In the rows, zero is written as 128.
Each row is followed by its class.
[ 68 154 170 157 111 111 132 147 141 120 157 156 124 120 163 108  96  82
 149 138 140  57 193 104 179 136 160 159 158 144 114 129 115 120 132 161
 101 137 181 139 122 128 135 116  97  81 152 123  63 158]
sanit
[119  95  88 106  99 131 141  85 121 131 118 152 144 107 142 144  61 147
 155  96 140 128 135 139 122 155 144 176 139 145 107 152 148  98  92 125
 150 126 122 115 158  95 153 136 116 152 200 154 111 117]
Kis
[ 82 189  92 123  85 143 130 115 141  97 131 174 131 138 134 118 121 128
 124 137 143 116 167 118 151 137 146 130 175  93 115 216 166 115 153 138
 138 114 143 133 171  95 173 136 132 122  97  74 147  83]
Nizi
[ 70 161 177 158 116  92 104 136 156 111 173 162 122 104 165  85 108  92
 142 134 131  54 173  81 171 140 156 139 140 134 103 102 114 104 120 158
 109 136 196 123 102 133 126 114 117  82 153 100  91 146]
mupug
[135 112  82 114 101 113 155 157 142 118 132 159 109 102 141 132  75 148
 147  82  99 102 119 118 168 139 105 139 131 137 146 143 147  87  85 142
 161  99 136 110 183  69 142 147 121 169 198 201 108 111]
sanit
[ 92 165  88 117  56 156 131 152 151  98 139 168 120 104 123 138 128 128
 150 135 139 119 135 111 162 107 144  96 159  67 132 209 170 109 162 147
 144  98 136 140 173  87 182 116 137 118  84 120 161  96]
Pir
[124 139  87 113 112  92 145 135 148 111 123 163 116 106 152 131  79 167
 137  83  95 112 131 115 164 157 106 142 117 130 130 160 148  81  88 121
 173 105 143 109 182  61 131 154 142 171 186 193 131 114]
Nizi
[ 65 165 164 162 119 109 120 133 137 112 154 179 123 106 151 113 101  88
 149 131 146  43 192 102 175 154 163 138 153 153 104 128 116 114 141 168
 101 144 186 144 116 131 126 113 104  75 150 105  73 128]
kefev
[ 71 168 170 141 119  80 103 134 121 125 157 158 114 119 162  97  99  79
 121 156 110  42 197  62 142 154 140 186 162 151 106 114 121 132 114 152
 119 143 165 129 126 119 136 148 125 112 164  70  84 152]
Nizi
[ 64 148 146 152 102 111  95 133 131 137 155 150 122 113 156 111 119  73
 145 151 132  60 199  86 149 157 153 168 135 141  94 126 110 112 143 140
 115 152 187 135 134 116 139 102 118  88 121 133 110 126]
bur
[118 174  82 128  39 162 126 140 182  83 117 176 131 120 124 139 128 147
 149 118 168 109 185 125 146 104 135 114 193 103 114 188 138 101 188 147
 131  80 156 119 153  99 170 100 139 108  99 111 134  72]
kefev
[125 189  79 126  42 150 121 128 176  94 137 172 152 127 131 131 128 136
 146 117 167 127 182 138 135  97 146 129 194  96 115 195 161 109 181 141
 117  81 156 117 151  94 177 112 138 108 111 109 152  81]
gego
[111 173  80 141  38 178 113 146 178  95 116 170 135 112 124 146 126 135
 134 112 164 116 184 124 133 111 155 136 182  95 103 197 151 106 170 137
 129  97 153 110 159  91 181  99 148 109  88 131 152  98]
bur
[120 126  59 136 114 115 129 118 152 113 116 159 111 103 120 114  76 169
 153  91 127  72 111  99 121 174 143 154 135 126 117 167 143  88  91 149
 185 118 139 111 171  92 139 157 122 170 158 163  89  92]
bur
[135 113  75 113 102  80 145 118 148 107 140 145 120 108 139 128  87 139
 136  95 100 123 122 118 163 168 101 138 127 115 152 136 142  89  79 141
 159  96 134 108 203  69 137 154 126 155 195 178 133 100]
faris
[125  92  81 125 114 111 137  91 143  98 140 156 130 107 140 122  54 131
 147 107 150 106 131 126 135 162 133 173 143 132 129 125 157 102  88 140
 152 104 111 118 168 106 152 163 115 143 197 142 119 108]
faris
[129 130  60 132 114 113 142  98 153 100 116 164 113 102 125 112  70 169
 164  83 148  67 119 110 143 165 138 140 144 134 130 166 129  78 105 156
 172 106 151 120 168  93 140 144 122 154 161 159  71  76]
kefev
[ 92 157  91 106  48 156 128 147 153  93 120 170 124 108 132 149 147 137
 152 127 155 123 133 122 152 108 150  96 179  73 140 216 157 107 150 158
 141 109 156 143 164  85 173 106 129 115 103  81 151  99]
Kis
[ 76 176 186 152 126  89 106 131 136 113 149 179 114 113 178  99  96 102
 149 129 134  48 200  84 169 149 152 158 152 143  93 128 127 119 123 154
 113 149 187 136 117 125 124 129 122  89 146  98  86 156]
Nizi
[ 64 175 166 147 120  91 101 144 117 122 160 167 121 125 157 100 123  79
 125 165 112  37 186  58 148 160 141 190 158 158 102 121 120 132 120 149
 122 149 151 141 124 125 127 148 123 103 158  60  88 150]
Nizi
[135 113  66 110 106 126 130  89 132 112 137 164 150 103 137 126  58 154
 151  96 153 106 123 144 123 147 145 182 141 149 109 138 152  97 114 130
 169 110 120 122 150  98 152 147 119 156 188 150 111 110]
gego
[ 61 159 173 146 102 100 107 139 118 131 173 156 139 115 143  94 107  69
 130 174 109  57 180  64 157 163 145 184 142 158 108 107 116 133 135 160
 105 138 143 144 127 115 138 146 102 102 152  95  83 158]
Pir
[ 65 153 173 151  96  95 121 125 121 127 151 155 128 122 162 115 111  80
 162 137 135  70 183  97 162 146 162 156 153 140 110 131 120 124 124 167
  96 161 190 150 117 125 135 115 107  69 164 103  67 148]
Kis
[ 57 138 148 148 100 112  94 140 131 147 147 142 122 115 156 115 122  72
 154 145 130  58 199  77 150 153 151 172 130 137  82 120 110 114 153 132
 118 151 183 135 126 126 144 103 123  96 120 133 106 139]
bur
[146 113  71 131 130 123 139 104 138 116 118 147 129 107 128 118  60 168
 165  86 138  89 126 103 123 165 140 165 146 125 121 170 129  83 103 145
 161 110 146 119 171 103 140 156 123 167 180 175  83  77]
fozer
[118 106  68 129 115 138 144 103 147 104 126 160 142 102 132 123  63 163
 153  94 162  90 134 143 142 161 144 159 147 164 114 146 144  89 112 136
 149 109 109 117 158 106 148 148 121 145 184 162 111  86]
kefev
[ 92 158  93 122  82 169 132 120 133  99 145 149 145 127 122 121 129 129
 137 128 160 127 169 127 159 138 162 126 183  84 105 225 153 113 159 150
 121 114 141 146 170 108 174 116 128 108 114  97 136  81]
fozer
[ 90 165  82 128  65 167 143 138 147 105 141 161 121 136 126 130 120 112
 130 138 152 113 163 121 164 130 144 121 187  79 115 214 160 123 169 146
 126 110 141 140 178 100 182 124 119 113 102 102 131  95]
sanit
[114 165  78 130  39 173 134 147 176 110 118 166 134 130 141 139 110 120
 151 113 158 122 197 128 148  82 142 131 201  83 115 183 149 108 187 134
 126  89 152 108 163 108 192 102 142 115 105 127 132  99]
sanit
[ 72 176  88 119  77 117 145 123 155  90 146 148 113 138 129 110 137 104
 135 145 146 115 165  88 152 140 158 117 189  78 111 206 179 129 139 164
 116 112 137 150 177 102 179 141 133 110 109  66 170  67]
faris
[ 97 148  74 111  58 186 125 159 154  97 137 171 118 112 135 134 122 119
 142 120 156 106 155 134 181  90 147  90 184  70 139 199 164 111 168 149
 146  96 146 136 167  96 179 109 139 117  96 112 140 108]
sanit
[119 174  76 136  64 141 116 120 163 101 128 177 125 140 124 123 131 137
 136 131 156 131 150 137 153 137 127 134 186  73 145 195 159 124 168 131
 147 114 145 132 163 113 183 126 146 106  99  99 141  80]
Nizi
[ 92 150  67  95  57 163 123 158 170  84 128 168 120 112 127 124 136 133
 148 129 144 108 127 122 168  92 137  95 181  68 120 211 167 110 177 151
 154  94 146 127 158 104 180 104 136 110  93  91 153  76]
gavi
[ 60 152 153 150 107  77 108 128 127 120 174 138 130 131 152 100 117  38
 129 172 113  56 193  58 148 160 141 183 160 149 110  95 119 134 126 163
 100 135 152 134 139 128 142 141 106  94 164  54 101 143]
faris
[126 114  84 109  92  99 155 122 139 123 116 150 123 109 146 140  90 164
 163  92 108 121 118 116 141 152 121 142 124 139 126 160 136  82  89 136
 157 106 150 123 169  67 137 145 109 167 193 188 108 108]
Kis
[105 166  80 137  50 144 119 118 151 110 141 162 142 126 110 125 135 131
 144 151 147 135 134 130 147 143 136 124 172  59 142 203 150 118 181 144
 142 110 126 128 178 102 196 117 120 112  90 110 146  86]
Pir
[122 184  66 121  57 133 123  98 155 112 139 162 141 137 115 125 137 138
 146 123 164 135 146 140 134 130 144 134 188  70 130 196 161 124 189 141
 133 111 154 130 154 115 192 111 140 112 101 103 150  68]
gego
[138 143  58 110 108  94 142 103 152 109 130 155 121 104 130 100  73 170
 164  87 118  78 109  93 127 158 135 148 138 142 119 160 150  87  94 148
 179 108 148 126 167  89 138 157 126 177 172 157  97  84]
gego
[ 68 167  97 121  57 150 151 122 137  99 123 153 130 136 129 142 146 135
 144 137 158 124 149 116 134 123 158 133 175  77 124 229 156 113 157 148
 117 121 143 147 164 101 175 122 132  99 112  89 138  91]
Kis
[ 81 166  77 125  69 157 134 132 152 108 131 159 123 134 119 111 135 118
 134 149 144 116 151 106 148 131 146 125 177  71  84 223 167 125 172 147
 134 110 141 138 161 108 180 124 122 107 100  94 149  76]
gavi
[ 69 159 156 162 126 100 113 126 106 139 150 144 104 116 157 119 106  81
 133 146 100  41 181  63 150 171 143 180 127 146  90 142 130 112 128 125
 135 154 157 146 125 118 131 129 113 120 142 117 116 171]
Nizi
[137 103  61 119 116 116 154 120 157 124 116 143 104 111 141 122  57 156
 172  76 131  80 122 111 140 142 132 151 148 117 131 156 143  91 106 139
 161 108 132 108 172 102 150 150 128 177 177 180  88 101]
sanit
[131 124  67 133 122 101 136 104 163 129 131 148 117 108 139  98  73 169
 151  90 126  89 107  97 138 153 130 148 130 117 119 144 129  75  93 128
 166  95 151  96 159 102 143 155 128 163 174 159 106  83]
mupug
[ 63 175 172 149 117  78 103 140 123 120 158 157 121 125 161  95 103  81
 124 160 111  41 191  59 146 159 137 193 162 155 101 110 126 136 121 152
 119 150 162 128 126 126 137 153 133 106 164  75  84 150]
Nizi
[111 152  91 102  66 171 120 156 152  79 141 166 127 103 123 133 124 141
 149 119 152 110 151 120 165 111 154  94 193  84 136 211 158 105 153 169
 147 100 153 144 166  95 170 110 140 119 104  92 149  82]
fozer
[ 62 148 163 146 108  78 105 120 124 124 170 142 125 128 144  91 113  47
 125 175 116  61 193  52 140 165 135 178 159 133 114  96 120 140 121 158
 102 141 154 140 140 137 143 146 114  94 162  63  95 138]
faris
[ 81 150 181 157 117 112 112 138 127 116 150 159 132 106 151 103  91  91
 160 121 126  67 192  86 165 149 164 145 149 142  88 124 115 120 144 163
 104 152 189 152 108 142 132 107 103  91 159 113  71 152]
fozer
[128 146  74 130  54 163 127 130 155 111 130 162 124 136 119 133 128 119
 145 126 159 132 146 157 162 118 131 121 197  74 163 194 152 123 167 146
 137 108 146 117 165 105 198 106 124 113 109 120 131  76]
sanit
[ 54 148 165 137  96 102 109 131 110 136 155 153 130 120 146 113 120  69
 141 165 111  60 171  65 137 157 150 180 155 154 116 117 109 136 113 168
 109 153 164 143 127 115 137 134 115  97 178  70  76 155]
Kis
[125 176  71 120  32 161 116 120 164  92 140 172 150 124 135 133 118 129
 145 120 172 124 188 141 142 101 152 133 187  94 107 188 156 107 186 135
 133  80 163 130 146  90 179 109 137 110 103 116 143  98]
gego
[129 129  86 121 106  91 138 131 142 111 118 170 118 103 149 125  69 164
 137  85 100 109 130 125 165 168 110 149 122 130 136 156 151  84  84 126
 178 107 147 112 180  64 136 157 134 171 180 191 122 110]
Nizi
[ 74 189  86 133  85 136 143 117 160 102 157 163 123 138 136  98 143 133
 129 136 147 130 153 114 157 123 158 107 169  80  93 204 153 101 148 149
 117  95 152 125 161  99 170 120 121 102 106  69 164  78]
mupug
[113 155  70 147  65 150 116 113 170 123 141 156 131 135 122 113 146 135
 135 133 167 146 140 144 149 113 132 121 175  49 144 182 137 105 177 119
 127  98 148 111 151 121 187 105 138  90 110 108 164  69]
mupug
[ 83 166  87 118  55 161 128 148 162  87 126 171 128 106 130 137 118 130
 152 133 148 119 139 113 164  99 156 104 156  76 133 202 161 101 168 156
 157  93 148 133 163  76 178 112 135 125  79 114 158 101]
Pir
[129 116  59 128 114 120 143 102 158 111 111 152 117 113 127 124  67 172
 164  85 149  74 124 114 138 162 134 149 138 135 131 167 124  80 113 149
 176 101 146 120 164  88 136 149 125 157 169 171  77  73]
kefev
[ 78 158  82 124  69 142 139 109 158  92 139 148 129 135 123 136 125  89
 133 150 160 127 175 116 156 137 153 127 176  64 131 206 160 118 158 144
 123 103 141 145 185 100 175 126 129 101  92  89 162  84]
faris
[ 66 174 154 137 104  88 108 134 121 130 176 156 137 125 149 100 109  72
 130 157 114  58 181  75 141 148 149 184 156 162  92 104 126 143 142 161
 108 136 170 140 117 124 138 139 118 100 169  72  86 139]
gego
[120 171  70 148  58 129 119 121 167 117 153 158 135 129 123 112 149 143
 133 139 155 140 136 136 151 130 135 112 178  61 130 182 137 106 156 138
 136  91 153 108 165 109 188 107 130  96 105  93 166  71]
mupug
[134  89  66 117 109 140 126  96 150 116 123 151 141 103 144 114  51 142
 152 102 159  94 128 132 142 149 140 179 142 143  90 138 148  94 107 136
 168 104 129  99 145 103 154 148 115 152 182 155 107 107]
gavi
[123 190  77 125  39 153 115 128 169  93 132 178 143 120 133 126 130 136
 145 119 167 121 176 126 132  94 147 136 189  92 111 187 157 109 186 135
 126  81 165 122 145  98 182 106 143 113  98 114 148  96]
gego
[ 56 128 152 152 118  89 122 119 128 139 164 121 114 129 156 113 122  48
 147 145 105  66 189  67 159 166 144 172 128 134  99 131 123 118 127 141
 100 138 149 146 139 118 138 123  98 102 161 102 118 149]
faris
[120 160  71 125  37 173 131 153 180 102 126 160 130 119 141 134 116 120
 151 112 158 113 192 122 153  80 144 119 200  89 118 181 151 106 182 140
 126  86 146 113 164  97 188 100 145 121 108 125 142 101]
sanit
[ 81 160 165 148 118 103 128 147 134 116 166 162 108 118 173  99  93  85
 151 129 136  39 188  90 175 126 159 154 169 151 103 117 123 122 130 172
 102 140 183 138 115 132 134 119  98  88 160 107  56 149]
sanit
[106 182  74 129  45 162 123 137 182  88 121 173 136 118 123 133 131 137
 146 123 170 103 187 122 159 105 143 121 202 101 118 192 142  99 184 151
 140  84 159 116 161  97 166 105 145 107 100 113 134  67]
kefev
[125 114  83 114 101  85 150 126 167 109 136 147 119 107 137 133  82 131
 141  99 103 126 134 111 159 163 102 142 128 114 151 147 145  86  87 131
 145  90 137 112 195  72 141 152 120 155 192 187 137 101]
faris
[151 117  65 116 104 120 144 128 163 113 120 152 102 111 135 119  51 153
 163  81 126  77 114 107 161 149 122 141 154 133 144 153 137  88  92 157
 186 101 152 112 172  82 140 148 109 175 174 160  72 111]
sanit
[126 175  78 146  45 154 112 130 187 115 139 163 139 126 137 124 128 131
 138 127 162 127 184 123 145  99 142 130 189  82 105 174 136  96 166 131
 126  73 164  93 151  99 175 105 138 100 107 102 160  83]
mupug
[110 133  81 114 127 115 138 120 165  86 118 176 127 106 139 128  81 167
 139 104 124 102 123 118 131 150 133 179 138 129 125 178 135  95  97 119
 168 100 109 121 175  82 125 161 141 159 179 172  95 120]
Nizi
[103 113  79 114 100 118 159 114 153  98 116 160 127 107 129 147  97 156
 155 107 124 111 104 121 127 161 148 170 134 126 137 181 131  94  93 143
 155 113 127 138 169  79 131 152 117 154 190 175  84 115]
Kis
[137 116  52 124 110 114 133 112 161 115 114 159 112 107 131 111  61 158
 162  99 129  72  99  98 137 155 127 161 140 120 113 157 137  89 110 154
 188 100 157 105 161  98 142 151 113 158 162 150  85  83]
gavi
[ 63 156 186 164 105 106 120 125 138 125 150 152 134 110 164 107  95  90
 149 139 139  68 196  91 167 142 163 167 129 132  99 123 122 113 149 149
 102 144 174 136 109 128 136 121 106  87 141 139  85 164]
Pir
[121 120  86 125 130 127 137  92 138 111 113 167 138 112 150 129  50 160
 139  91 141 106 142 135 132 156 138 184 134 147 109 148 155  93 101 115
 165 122 112 106 158 100 139 159 136 160 185 155 124 116]
Nizi
[122 179  60 127  57 130 121 105 142 106 152 158 142 135 108 128 145 131
 142 136 157 129 134 149 134 133 142 124 187  71 142 212 158 124 170 141
 135 110 143 131 167 104 191 111 130 107 109 100 143  65]
gego
[ 92 177  87 111  73 151 123 145 160  76 133 176 123 112 146 141 133 136
 135 120 162 111 156 130 171  98 149 104 173  78 127 210 169 103 151 141
 155  98 151 128 163  85 169 116 152 118  96  82 160 101]
Nizi
[ 91 148  64 112  63 168 124 148 175  87 127 172 126 111 135 129 134 116
 146 130 160 118 143 133 162  90 153 102 174  65 111 207 160 105 175 150
 149  95 159 128 150  96 179 101 129 108  97 104 152  81]
gavi
[120 119  65 130 113 122 132 118 148 113 113 158 111 103 120 129  73 168
 155  82 129  80 109 107 124 174 145 146 123 124 124 174 141  88  88 141
 179 120 139 114 165  86 140 147 125 168 159 171  95 100]
bur
[139  99  90 119 120 140 134 100 115 118 139 154 153  99 130 120  51 147
 144  99 143 108 142 134 146 171 147 171 154 156 111 136 141 100  97 140
 148 121 122 121 161 112 152 156 117 155 198 155 100 105]
fozer
[141 114  58 121 112 114 135 117 177 118 111 154 113 109 135 104  70 159
 170  95 129  85 111  99 134 145 126 149 137 118 106 161 132  84 106 147
 180  99 153 110 160  97 138 146 116 154 166 169  84  92]
gavi
[ 97 154  72 112  58 139 128 137 172  65 139 159 116 116 136 135 132 110
 143 123 157 117 147 117 159  99 144  92 176  63 147 197 167 106 156 154
 136  87 149 134 176  93 180 109 141 107  93  82 163  80]
faris
[128 163  89 134  61 142 115 112 163 119 153 165 126 139 118 112 145 136
 131 133 158 146 143 141 160 128 115 120 184  61 148 183 138 107 160 136
 120  94 149 109 161 105 181 110 126  89 120  91 158  69]
mupug
[116  92  85 117 103 130 146  80 124 127 111 152 141 113 143 140  67 154
 159 100 145 120 128 140 117 159 147 181 139 141 120 153 139  95  98 130
 151 126 119 117 155  98 149 146 112 154 198 156 107 117]
Kis
[ 71 154 176 153 112  75 119 121 141 102 161 149 114 121 163  99 100  64
 147 142 131  62 195  78 166 154 154 150 152 131 109 110 127 126 121 169
  98 144 180 147 125 134 132 125 106  77 151  90  88 148]
faris
[131 119  91 100 121 127 141 135 151  98 135 164 135 102 124 125  72 169
 144 106 119 109 121 109 131 154 131 170 156 143 126 168 123  94  96 147
 162  96 125 134 170  88 132 152 110 155 200 165  77 101]
fozer
[ 62 128 152 154 116  96 115 120 124 138 157 132 115 123 150 116 102  46
 137 152 112  69 189  73 155 164 151 176 128 139 111 116 122 123 128 145
 109 135 154 153 126 113 138 125  93 104 160 104 121 162]
faris
[116 178  81 135  45 159 125 129 170  97 116 170 133 125 123 131 135 135
 151 119 173 116 189 127 153 112 142 118 199  99 112 192 138 105 186 149
 123  91 153 123 160  95 179 102 140 104  94 115 139  74]
kefev
[123 108  74 119 101 138 157 131 158  94 129 164 120 106 128 125  65 149
 138 101 132  96 124 126 141 147 142 166 143 136 140 159 138  99  93 144
 163 100 121 135 163  84 142 149 114 160 186 180  77 125]
sanit
[ 66 146 159 153 111 107 118 137 150 121 146 157 125 115 160 109 101  80
 154 141 133  61 177  91 159 134 157 169 141 134  73 126 117 121 153 152
 112 138 183 131  97 137 136 108 100  82 155 116  80 153]
gavi
[ 60 152 171 152 118 103 123 135 116 152 157 146 113 109 149 106  94  82
 144 146  93  61 171  58 149 160 146 180 122 155 103 128 131 111 127 147
 111 146 142 142 123 107 142 129  96 119 160 130 123 162]
Pir
[127 169  90 124  44 169 122 143 177  97 130 166 149 121 124 132 129 141
 156 116 152 130 192 117 144 103 143 135 199  95 119 192 131 100 187 148
 120  79 157 123 159 101 178 100 140 113 111 121 141  83]
fozer
[142 108  86 106 109 120 140 140 143 120 132 145 137  96 131 132  69 159
 146  81  99 120 132 115 163 168 115 143 126 138 134 152 135  81  93 135
 161 105 148 118 181  73 135 145 133 173 203 209 117  99]
fozer
[105 163  72 140  58 151 111 130 153 114 133 160 123 134 114 122 156 150
 131 127 153 129 143 138 137 148 141 117 174  68 126 208 155 121 168 145
 138 121 139 126 165 102 189 110 134 108  92 116 159  71]
bur
[111 119  96 118 107 129 148 113 155  99 129 165 134 102 121 129  66 151
 141 116 138 118 119 124 135 154 142 171 121 120 151 176 136  89  97 132
 152 100 110 136 166  72 143 155 112 146 173 193  96 129]
Pir
[116 130  84 119 124 108 143 128 157  84 129 178 112 103 141 116  80 168
 134  97 120 100 122 120 133 148 130 158 136 128 135 169 154  94  85 132
 162 102 113 128 167  81 130 166 134 160 190 162 110 117]
Nizi
[111 173  78 121  24 152 128 126 165 106 114 160 141 127 136 140 142 131
 155 123 163 125 180 114 136  99 152 134 199  80 114 197 145 107 180 144
 128 102 163 127 155 100 179 108 140 110 108 106 124  92]
Kis
